Loraz: [137  92 126 132  89 164]
Zige: [165 165 203 178 165 175]
Toda: [137 117 104 138 143 132]
vod: [128  58 124 118 120 170]
nafo: [125  78  94 126 160 150]
lunus: [144 129 129 133 117 120]
lep: [106 144 187 135  96 154]
bugir: [ 88 158 176 141 187 120]
zan: [158 164 180 158 132 139]
sifi: [122 111 114 124 114 139]
vub: [112  79 111 117 113 152]
lali: [114 125  99 124 133 118]
[137  92 126 132  89 164] -> Loraz
tags:
[118] -> z_210
[100] -> z_866
[99] -> z_729
[176] -> z_930
[119] -> z_531
join lali 2:  -> z_729
again Zige:  -> [165]
again zan:  -> [158]

Zige: [136 130 105 169 142 216 168  55]
nafo: [105  70 203  81  81  81  81 163]
bugir: [200 169 130 105 196  90  91 236]
Loraz: [142 216 105  55 125  78 168 199]
lunus: [136 132 146 194 142 216 104  55]
again nafo:  -> [81]
rev: [105 130 169] -> bugir
[142 216 105  55 125  78 168 199] -> Loraz
[200 169 130 105 196  90  91 236] -> bugir
rev: [ 55 104 216 142] -> lunus

lunus: [144 102 134 156 197 112 133 143 210 177 162 144 198 186  46  63 130 174
 212 188 199  52 180]
sifi: [ 61 156  75 132 119 127 150 154 104  90  56 117  89 197  87 129  46 144
 151 191  64 212 180]
Loraz: [ 54 153 124 186 212 173  79  42 166 201  77 146 166  53 171 148  68 104
  50 156  68 160 163]
vub: [139 201 192 192  96 141  91  68 127 134 163  73 171 107 204  83  51 117
  57  84 155 207 197]
bugir: [166 122  54 172 165  59 116 172 102 138 149 209 100 206 174 182 121 215
 105 157 161 119 215]
Toda: [193  89  83 132 185 201 151 109  97 165  83 179 173 144  41 103  75 117
 123 154 135 211 180]
lep: [ 79 182 197 166 114 199 177 145  97  57  87  42 117 156 157 206 165 118
 160 142 134 125 168]
zan: [ 60 161 142 128 215 112 157 100 182  48  82 161 162 186 179 102 189  66
 162 161  96 121 124]
vod: [ 62 145 200 151 169  96 139 154 157  74  65  68 103 193 104 109 113  87
 183 174 203 136  58]
lali: [211 102 186 112 183  69 120 131 159 160 212  41  78 205 123 159 136 116
 144 192  97 111 133]
again vub:  -> [192]
tags:
[127] -> z_191
[125] -> z_941
[199] -> z_151
join lep 5:  -> z_151

Toda: [134 138 134 117 134  91 136 143 145 115 123 137 120 131]
lunus: [123 138 124 122 113 115 140 127 113 112 120 113 117 132]
bugir: [127 130 181 105 181 181 109 123 127 111 119 137 118 181]
[127 130 181 105 181 181 109 123 127 111 119 137 118 181] -> bugir
again lunus:  -> [113]
again Toda:  -> [134]
[134 138 134 117 134  91 136 143 145 115 123 137 120 131] -> Toda

nafo: [146 102 133 139  91 111 165  90 160 101 106 153 125 162 133 125 147 158
 173 142 110 166 100 128 126 133 143 138  92 127 117 146]
vod: [140 156 132 117 140 184  84 163 170 104 141 146 141 147 157  83 127 141
  73 144 154 103 138 113 151 119 139 104 165 134 152 163]
bugir: [138 175 165  94 205 168  82 100 118 169 172 120 179  68 131 120 192  55
 170 116  91 156 162 180  85 161 162  73  85 168 182 232]
lali: [134 113 153 154 120 120 168  83 129 106 127 165 129 143 142 139 169 132
 160 127 120 152  88 147 114 126 136 171  84 148 142 139]
Toda: [133 152 112 131 120 107 134 126 126 132 120 125 124 124  97 139 159 144
 135 119 120 135 115 121 122 123  99 139 134 131 132 133]
sifi: [153 109 106 107 113 137 131 117 172 102 100 134 123 189 162 123 132 177
 152 187 149 108 110 102 141 141 138 134 116 101 140 144]
zan: [108 108 150 178 139 140 154 121 107 144 158 134 149  99 145 142 137  92
 127 117 130 120 101 196 106 119 151 163 113 143 140 126]
Zige: [109 169 168 165 148 168 106 154 106 148 181 132 143  82 137  96 113  94
  80  74 127 136 136 176 125 104 144 120 171 170 134 154]
vub: [133 186  95 107 127 121  89 159 132 138 123 109 125 126  78 126 159 152
  93 115 125 120 141  83 137 118  81 117 176 124 140 141]
lep: [125 131 123 128 157 150 113 143 132 134 140 119 142 118 161 135 125 109
 109 155 150  89 131 147 133 132 128 138 138 134 135 119]
Loraz: [154  81 110 149  90  54 162 117 152 109  84 113 135 134  85 138  65 152
 204 125  60 209 118 118 122 156 139  83 105 124  83 108]
lunus: [127 140 120 114 140 140 107 142 139 129 135 119 143 121 144 151 118 108
 125 147 129 103 138 141 127 135 132 118 144 134 131 126]
[146 102 133 139  91 111 165  90 160 101 106 153 125 162 133 125 147 158
 173 142 110 166 100 128 126 133 143 138  92 127 117 146] -> nafo
key -> tag
[144] -> z_758
[161] -> z_561
[160] -> z_24
[113] -> z_928
[138] -> z_641
join lep 14:  -> z_561

lali: [112 107 237 110  85 168 136 190  97 135]
vub: [ 87 120  50 108  89 133  70 167  85 214]
lunus: [ 77 142  56 127 150 191 187 205 127 173]
Table of tags by key:
[135] -> z_261
[213] -> z_526
[214] -> z_73
[107] -> z_266
[108] -> z_46
join vub 9:  -> z_73
[112 107 237 110  85 168 136 190  97 135] -> lali
again lunus:  -> [127]
[ 77 142  56 127 150 191 187 205 127 173] -> lunus
perm: [187 205 150 127 127  77 191 142 173  56] -> lunus
[ 87 120  50 108  89 133  70 167  85 214] -> vub

vod: [ 71 116  84 161 142 171]
Loraz: [137 142 111  41  41 137]
nafo: [ 70  98 164  94 110 172]
Toda: [167 197 143 162 172 215]
sifi: [109 132  61  95 185  61]
[ 70  98 164  94 110 172] -> nafo
again sifi:  -> [61]
[167 197 143 162 172 215] -> Toda

vod: [ 80 182 158  46]
Zige: [167 191 127  66]
vub: [115  93 131 236]
bugir: [ 38 106 112 149]
lunus: [ 38 112 106 150]
lep: [149 113  38 106]
Table of tags by key:
[106] -> z_365
[105] -> z_288
[94] -> z_777
[182] -> z_429
[38] -> z_551
[112] -> z_148
[113] -> z_879
[93] -> z_938
[191] -> z_33
[192] -> z_628
join bugir 1:  -> z_365
[ 38 112 106 150] -> lunus
[167 191 127  66] -> Zige
rev: [127 191] -> Zige
perm: [106 113 149  38] -> lep
[149 113  38 106] -> lep
perm: [149  38 106 112] -> bugir

Loraz: [183 188 173 146 186 173 194 125 123 122 120 162 170 170 170 176 170 202]
Zige: [ 79  79  93 113  93  79  88 113 147 121 122  97  98 129  86  94  88  86]
zan: [146 183 122 125 151 188 194 174 202 156 160 173 186 170 176 162 120 123]
rev: [160 156 202 174 194 188] -> zan
[146 183 122 125 151 188 194 174 202 156 160 173 186 170 176 162 120 123] -> zan
tags:
[122] -> z_349
[123] -> z_801
[124] -> z_968
[188] -> z_709
[201] -> z_624
[202] -> z_753
[147] -> z_245
join Loraz 8:  -> z_801
perm: [120 122 123 125 146 162 170 170 170 170 173 173 176 183 186 188 194 202] -> Loraz
[ 79  79  93 113  93  79  88 113 147 121 122  97  98 129  86  94  88  86] -> Zige

